Each row has a class, written as a number after it.
[  30  -54 -176  -53  -70  227  165   23  279   66   20 -323  131 -157
  -21   16   33  157  -50   27   69    1 -317 -120 -236  129  -31  222
   61  -10  -20   60 -140  -72  200  358   76   71]
8
[ -21  132  -83   12  126 -137  -72   23  -22  -20  -72  114   37  152
  -59 -166  -10   16   96 -122 -134  129   94  -57  104   75   12  -98
  -51   34   37   99  -75  -18 -123  138  -33  -87]
2
[-145   30   25 -141  127   51   29   44 -111  192  129   80   10  -36
  -75   65  -99   39  121  141  302   24   15  -59  -73   66  -34  264
   68   25   -3  112 -107  -58 -284   73 -237  -72]
8
[  -8 -345   16 -155  123  242  323 -177 -157  188  -98  -68   97 -143
 -211  -54   31  190 -112  232  119 -223 -259  146 -246  194  -60  270
 -171   49 -298  111  -67   25   84   30   -3   55]
7
[-147  -91  -52 -101   52  274  262   21  155   57  -46  151   39  -28
 -103   82  250 -121  -96 -151   84 -138  -14   29 -120   48  -61  243
   -7  -59  -26  211   53   20   80  345   19   26]
1
[-142   39 -261  461  243  270 -564 -374  -20 -129 -123  132 -277 -382
  -32 -133  -39  459  264 -232  242  114  213   44  -31  -50  131  165
   55  193  222   22 -221  237 -249  270 -182 -181]
7
[ 182   51  175  161  -68 -469 -345  -71   55 -192   63   12  -62  -42
  215  -11 -169  -31 -313 -222  220   59   59   59   -9   13   44 -111
  -67 -163  236 -126 -119   -8  -95  -39  -28 -253]
2
[  28  124 -118  -93    1  352   52   63  260  243  -20  179 -193 -220
   22  240  216 -257   44 -189  -81  109   42 -127  -14 -184   95  102
   58 -141  196   17  241 -179    6  119   11  133]
5
[-127  -16   44    9 -157  -56   30 -125   30    6   75 -102  -27 -246
  142   81 -141 -177 -120  123  296   13  119  -18 -140  -67  -21  164
  190  -53 -100  -27 -134 -130  -36   70 -268   -7]
7
[-115   25 -150   13  123  426  -30   74  279   76  127   25   -7  -31
  -91  238  187 -169  111 -321  -94  185 -126 -136    5   34  156  194
   50   40   59  153  187  -87 -138  278 -154  -37]
1
[  66  312  -68  -31   18 -276  -50  -35   73 -166  -42   83  -52  175
  209   33 -140 -185  -78 -229   30   75   17  193  -64  -16  -30 -112
  162  -61  -20 -125    1  -77 -106    1   11 -284]
5
[  80  123    5   11 -104 -324 -167    5   70 -222  -86 -104   13  178
  130   17  -26  -69  -73  -97  -40   22   83   13   54   65    3 -223
  -14  -46   15 -162  -52  -15  -13 -157  -75 -143]
3
[  51  208    4  109  -90 -306 -255  -61   45 -164 -222   -5  -49  233
  126  -78  -83   51  -97 -240  -55   16  151   35   99  -43  -26 -203
  -13    3  156 -158 -110   80  199  -56   90 -187]
3
[  98  225 -126  193  -99 -291 -242  -56   97 -222 -119 -183   28  230
  167  -69  -88   82 -117 -124  -51   94  123  -54  -39   44   -2 -166
   35   40   21 -143 -111   42  150 -121  -48 -192]
2
[ 153  -95    5  -84  -21   45  105   90   18   45  141  -24   53   15
   13   74 -154    7   13   90   45   60 -174  -28  -97   19 -101   52
  -21  112 -118   62   -7 -144   63  -36   22 -119]
8
[ -58   90   62  -72   17  -35  -96  -98 -104   79  -57   91   70   47
   54  -39 -126   55  -27   74  211   17  -42  -55  -49   25   -4   36
    4    0  -42  -33 -137   33  -84  -71 -184  -72]
4
[  31 -138 -198  -76   94  201  256  -81    0   50 -192  168   29   -6
   37  149   90 -285  204  247 -108  -83   31  -19 -176 -109 -139  -60
   61 -207 -332  187   37 -102   12   12  -76  180]
7
[  71 -113  130  -79   22  100  108  -48    2  -22    5 -138   76 -152
   46  -30 -124   47  -84  120  190  -14 -139   27 -149   45  -35   77
  -53   16 -144    7  -80   45  137  -13   51  -58]
6
[   7   30   69  -57 -149 -150 -171   15  149 -143   26 -150  -59  186
  109  -48   33   66  -98  -34  -90    2   36  -63   -1   54  -16 -182
   30  -63   -3  -68  -89   95  -36 -211  -96  -66]
1
[ -74   75   52  -99   79   64  -40 -111  -73  115   14   12   -4 -116
  -27  -32   46   43  -67   93  146   75  -60  -81  -37  -44   99  145
   -3  -11  -67  -37  -33   26 -143  -61 -123   -7]
8
[  70  320  254   -4 -147 -210 -204  -63  174 -172 -130 -315   56  -12
  184  -54  -23 -226   54 -254  -17  167   53  -99  167    6   73 -231
  -17 -120  142 -223  150   37    3   -9  -59 -153]
0
[ -17 -155 -135  -54  -43  247  315  104  162  169   23  -92  111  -41
 -123  214  189  -16  -29   -7  -20 -108  -18 -130   33  178   32  104
   67  -75   35  219  147 -120  -32  250  -47  238]
5
[  -3 -182   66  126 -316  -74  264  -54 -100   39   54 -287  121   20
   27   36  -90  146 -294  297  182    1   29   64  -15   91    2  105
 -118   28   92   42  -27  -71  196 -172  -28  -26]
6
[ 122  113   25   65 -105 -239 -111   -7   69  -85 -123  -62   70  154
  166   18   -6   71  -70 -119   14   -6   25  -32   92   34    7 -141
   53   10   68  -93   -4  -20   86  -49   37  -52]
3
[ -64  263 -121  -37   69  -67 -223  115  182   53 -126  145  -73  202
   46 -133  137  -49   71 -246 -189  139  171  -81  -47  -57  -13  -71
   32  -99  117  -36  -44  -30   28   98   -5  -43]
0
[ 113    9 -175  -33 -121  -37  193   84  205  -49  102 -215  -74 -181
  146  -36 -145   14  -37  -57  150   52  -98  187 -343  137  -59   64
  166  -92  -14  -34 -186 -206   39   90 -142 -148]
5
[ 106  -91 -155   56  -57  133   -6 -233   15   75  -11 -157   -7 -135
  195   33 -249   -4   73  113  126   58 -170   40 -230  -64    5  -26
  135  -56 -153   39  -88 -148  289   18  -94   24]
7
[  95  169 -313  -82  174  -31   -3  120  142   34  -90  236  103  -35
   11 -104   55   71  181 -137 -223  257   52  -76  -12  151   52  -91
  -14  -23  -45  205   19 -170 -210  167  -36  -69]
1
[ -15  -39    0 -137 -112  174   -9    2  167   92   36  -83  127  109
    7   59  -72   71  -52   50  120   86    2 -137  -50   23  -56   50
   81   20  -56    3  -31  -84  144   47  -64  -28]
5
[ 118   67 -147   15  -35 -151  -19   95  126  -45   25  -30   82  221
   92  -70  -39  -12   39   -8 -174  185  -85  -52   13   96    8 -252
  -96  -10  -33  -27   32  -69  -98  -80  -14  -86]
5
[  45  268  145 -189 -216 -363   78  148 -146  -16  -16 -167   12  223
   19   73  -38 -698  217    2 -187   39  151   37  222  -30  -70 -207
 -150   85 -107 -209   51 -206 -359 -225 -229   11]
4
[-122 -248   11  170 -337 -293 -446   12  364 -228   98  -73  -43  194
  159 -276   42  125 -152 -169 -111 -150  183 -125   36  -69 -223  -92
  115  -37  246  -26 -201  110  532  143  148   -4]
4
[ 117  235  -72  -33  -61 -221 -203  -78  -86 -172 -208   30  178   88
   78 -159  -19  -44   48 -109 -195  114  140    7   58   46  -28 -219
  -26   94 -206  -49  -35  -88  -88 -120 -184  -91]
3
[  71 -136  192  -92   45  103    7 -106 -154  153   97 -192   23  -33
  -59 -215 -208  129   39  133  128  114 -115   16   -3  -55   17   84
   19   32 -107  -49  -64   13  107  -13  -44  -41]
5
[  59  -52  168   -1  -14  -51   96  -34 -153   90  183  -29    7    5
   30   37 -149   35  -22  241  212  109  -71   65  -36  -37   22  121
   28   15  -66  -74   52  -68 -242 -171  -91 -121]
0
[ 108 -119 -235 -181  117  288  169  -72   32  130    4 -132  -19   -4
   -5   41  -80  133   58  199    1  -16 -340   60 -286   35  -97  130
   78   53 -190   64 -122  -83  110  107   60  -17]
2
[ -51   77    6  151   35   85  -17  -16  -37   58   -8 -123 -153   89
 -120  -37   51  107 -122 -108  -41  127  -66   18  -49 -136  109  167
   21   79   52 -258  -77   19   57   67  -12  -52]
1
[  -7  160 -211  -24  -32 -197  -73    3   21 -249 -202  129  197  154
   19 -138   94   -3   36 -185  -83   69  132   54  -46  174  -23 -129
  -43   13 -154  122 -210 -108    7   88 -204 -142]
1
[ -40   35    6   58  -21  100 -178 -135    4  177  -11  -19 -110  -27
   60  -46  -52  149   27   64   41   90   15 -116  -80  -92   21   46
   57   -7   28 -104   -9   51  -33 -105 -117   27]
8
[-142  176  142 -244  -21 -121 -172  -90  -60   49   37 -145  170 -150
  -57  -72  -67   35   17  240  195  141   28 -283   13  109   31   -1
 -114  -41 -101   23  -38   69 -393  -62 -316  -61]
4
[   4  154 -155  -76 -183 -120 -265    1  134  -56   48 -157  -11  159
  108   21  -52   32   45  -47   75  -79    2  -15  -75   33  -97  -99
   96 -133  201   24 -176  -88   53   89 -107   18]
7
[ 176   -7 -210  -63  112   94   86  -15  118  -61   12 -160   63   43
    5 -115 -119  170  118   23 -137  118 -270   -1 -207  112  -69   42
  123  101 -218   32  -81 -128  159  112   27 -160]
2
[ -33   99  325  -94   59   43  -39  -40 -216  142   90  -15  -99 -115
  -37  -17 -102   69 -101   43  257   55  -19   24  -19 -174   62  133
   84  -67   23  -74  -50   97 -168   80   15   20]
4
[ 128  246  -57  203 -174 -411 -185  -49  249 -400  159 -202  131   98
  166 -200  -65  -44 -251 -203    7  231 -100   20  -62  135  232   19
   16 -164   68 -105 -111  -42  124  170   46 -202]
3
[ -91 -183 -103  254   20  -41 -100 -191   21 -104  102 -140  113  196
 -109   84   39  -87  115   -1   86   -4  125  -82  -16   43  -61  -44
 -105  -33    2  216  184  -63   33   91 -174  -97]
6
[-100 -239  150 -105  -23   74  188  -26 -151  105  147 -181  131   27
 -186   77   65  154   14  298  159 -112 -114  -32   17  -18  -96  160
   24  -38  -65  207   70  -26  -27  108   13   86]
7
[ 176  -29    6 -304 -414 -384  161 -215 -138   -2  102 -255  224  -90
   73    2 -127   14 -214  485  235  -96 -390  157 -142   10   18 -127
 -188  -95 -218 -329   20 -150   85 -576   15  -43]
0
[ -40  -29 -194  -62 -161  100   95  -56  164    2 -141   -2  110   13
  -25  217  178  -35   -8  102   24  -79   76 -166    4   90  -14  -64
  -26 -132  -11  129   47  -89    6   13 -146  121]
7
[  37   33  197  -30   29  -48   77  -31 -187  160   88  123  116  -70
  -51  -27 -204   17   56   99  229  173  -71  -35  109  -27   76   51
 -108  126  -69  -28   48  -50 -231 -135  -98 -151]
0
[ -25  -39 -220  359 -175 -157   42  123  -50  -33  -45    5  130  137
 -193   93  112  129  103   -4 -180  -21  367 -230  202  119  -17 -288
 -126  162   98   46  178 -138   -5  -83 -139  181]
4
[ 117  252 -127    4 -185 -513  -89  -13  125 -375  -89 -129 -120   15
  371  -51 -243 -202 -216    9   28  -78  188  226 -353   45 -213 -240
  168 -201  -66 -295 -254 -108  125  -70   14 -158]
8
[-109 -101   37  116  -18  137  161  -29   52   97   63  139   18 -175
 -156   78   47  217   47   70   38  182 -200 -244   20    2  135  -38
  -91   20   68   92   74 -139   -6  -51 -110  -28]
4
[ 188  370 -219   45  -95 -298 -172   89   46 -192 -185 -121  -37  150
  217  -42 -176   -3   97 -145  -66   71  -14   -9  -48   -3  -56 -322
  140  -41   12 -284 -169  -80   92  -38 -150 -119]
7
[ -57  -41  196  -64   20   33   61   -1 -225  113  154 -116   55  -55
  -28   88  -88  -60    3  194  232   29  -14   75  -41  -69   30   95
   35  -40  -88  -91   82   -4 -236 -170 -189   22]
3
[   3 -202 -274  -15  221  268   50  167  214   79  -57  390 -248   97
 -241   61  343  244   75 -186 -307  -49  -40  -36    6  187  -54    3
 -316  186  215  210  138  -35  -46   -5  124 -137]
6
[ -52 -162  -35  -73  -17  185  164   49  209   16   87  -17  119  -43
 -143   38  138  -78  -45  -61  -52  -81  -77  -87  -12  162  -20  111
  -53  -55  -59  154  145   -3  -46  187  -43   60]
7
[ 124  196  -42   73  -56 -152  -51   30  262 -162  -69 -112  -85  145
  164  -84  -20 -102  -73  -80 -179  163    4  -97  -79   48   87 -180
   -8  -48  -89 -220  -84    9  -23 -244  -44  -99]
6
[  49  -29 -208 -117   -8    8  134  160  121  118   38  290  102  262
    0  -25  -18  -87  239    6 -259  182  -23  -98   73  111 -104 -189
  -40  122 -133  111  138 -220 -231  -41 -165  -80]
3
[-166 -119  -80  -60  174  161  141   34   65   86   16   51  148   12
 -203   91   86   45  122  -26   57  -69  -20 -120  -16  125  -66  124
   51   27  -91  256   40  -22 -180  215 -139    0]
3
[-117    2 -207   -3  -19  123   65   28  152  -29  -75  -83   56   -7
  -68  103  160 -114  -34  -71  -43  -85   90  -97  -88   66  -66   44
   23  -77   15  150   -5  -50   79  225 -115   70]
5
[  25  178 -136  -44  -46   94   -8   41  101  -60   27 -234  123  159
   67   83   43 -299  -53   20  -36   68  109  -56 -175   38    9   62
  149 -123 -152 -136   69 -144   53   55 -212  104]
4
[  15  109 -253  -44   15   81 -218  120  196   -6  -30  137   42  267
    6   -1   93 -100  159 -265 -336  231   10 -133   39   24   10  -82
   45   56  -69    2  106 -146   17  110 -171  -86]
6
[  46  136  -10  169 -148 -288  -81  -26  203 -111  -88 -250  -67   29
  184   31  -31  -12 -203 -114   47  -25  100  -58   61   25   61 -145
  -14  -43  229 -144  -42   62  182  -38  176  -56]
0
[-223 -368   69 -211 -148  121 -178 -251   30  413   26    1   17  125
   55  -68   33  443 -127  242  289  -27    6 -162   34   62  -45   25
  -72  167   77   49   26   37  308   -6   16   73]
2
[  58 -161  -44  115  191   19  319  131  139  -63  188  -93  100   45
 -240  -73  132   87   94  -69  -91   93 -148   11  -25  253   56  -42
 -179  -58   -1  122  244  -30 -248  117   38  -99]
1
[  66 -184 -199  157  -95  -56   79  115   87 -155   83 -266  109  139
 -126  109  151  -87  -53  -70  -92 -115   86   21  -33  189  -31   55
  -17    0  -66   20   38  -76    9  103 -111   63]
8
[ 105   78 -143  -13 -275 -417  -48  -26   25 -148  -79 -165  286  -40
  152  130 -107  -79    8  149  256  -27  108  -45  -34  141 -141 -191
 -116  -79  116   -7  -49 -266  102  -70 -151  -99]
2
[ 129  194  -20  102    0 -281 -129   10   85 -177 -126 -139  -49  161
  176  -83  -64   27 -147 -133  -38   -6   75   72  -46   30   -1  -91
   50  -49   65 -216 -120   66  119 -104   98 -126]
1
[ 369  537 -707 -270 -197 -457 -135   35 -248 -302 -344 -573  260  603
   12   15  173  -92  160  179 -337  -33 -423   93  -92  142  -72 -483
 -238 -225   15 -269 -182 -291  158 -229 -354  -77]
1
[-125    6 -353  146  -42  142  272  264   20 -204   -2 -395  445  381
   33  270  -70 -491  131  201 -253 -504  899   37   -3  354 -474  188
  407  -50  -85  768   42 -100   38  472    8  497]
7
[ 259   58 -332 -128  -25  233  178  240  216   68  155 -217   -9  137
  175   71  -59  163 -215   44  -69   86 -317   98 -367   51 -110  103
  268   79  -49 -101 -167 -326  218  225  150   58]
8
[ 220  397 -104 -128   43 -287 -146   15 -196 -108 -263  217 -145  186
   72  -80  -98 -155  285  -61 -254  113  155   83  161 -126  -67 -214
   -4   58  -72 -186  -34  -47 -137 -201    4 -195]
8
[ -94   -5   17  -37  -31   80   32  -96  -16  102   76    7    5 -145
   31   12  -42   34  -35  153  176   61  -35  -72 -124  -75   13  108
  120  -58  -88  -45  -27  -44  -75   -4 -146   42]
8
[ 172  -31   93  -96   27    4   88   64   25   75   94  -66   15  -69
   91   -4 -241  125  -47  137  105   48 -134  -49 -119  119  -51  -27
    0   79  -80  -11  -86  -41  -83 -131   -1  -72]
2
[  77  -67 -153  140   42  -33  138  -27  -18    9 -130  -11  134  -39
   13   51   69  -85  -72   62   18 -138  164   44   18  133  -12   38
 -175    6   23  128  116  -12   81  -36   93   84]
7
[-310  402   15 -267 -351  173  175  248  -14  187  120 -247   -8  167
 -199  558  111 -553   51 -232  340 -447  569  -84  281 -101 -144  184
  425  -56  408  -20  200 -212    2  360 -252  407]
6
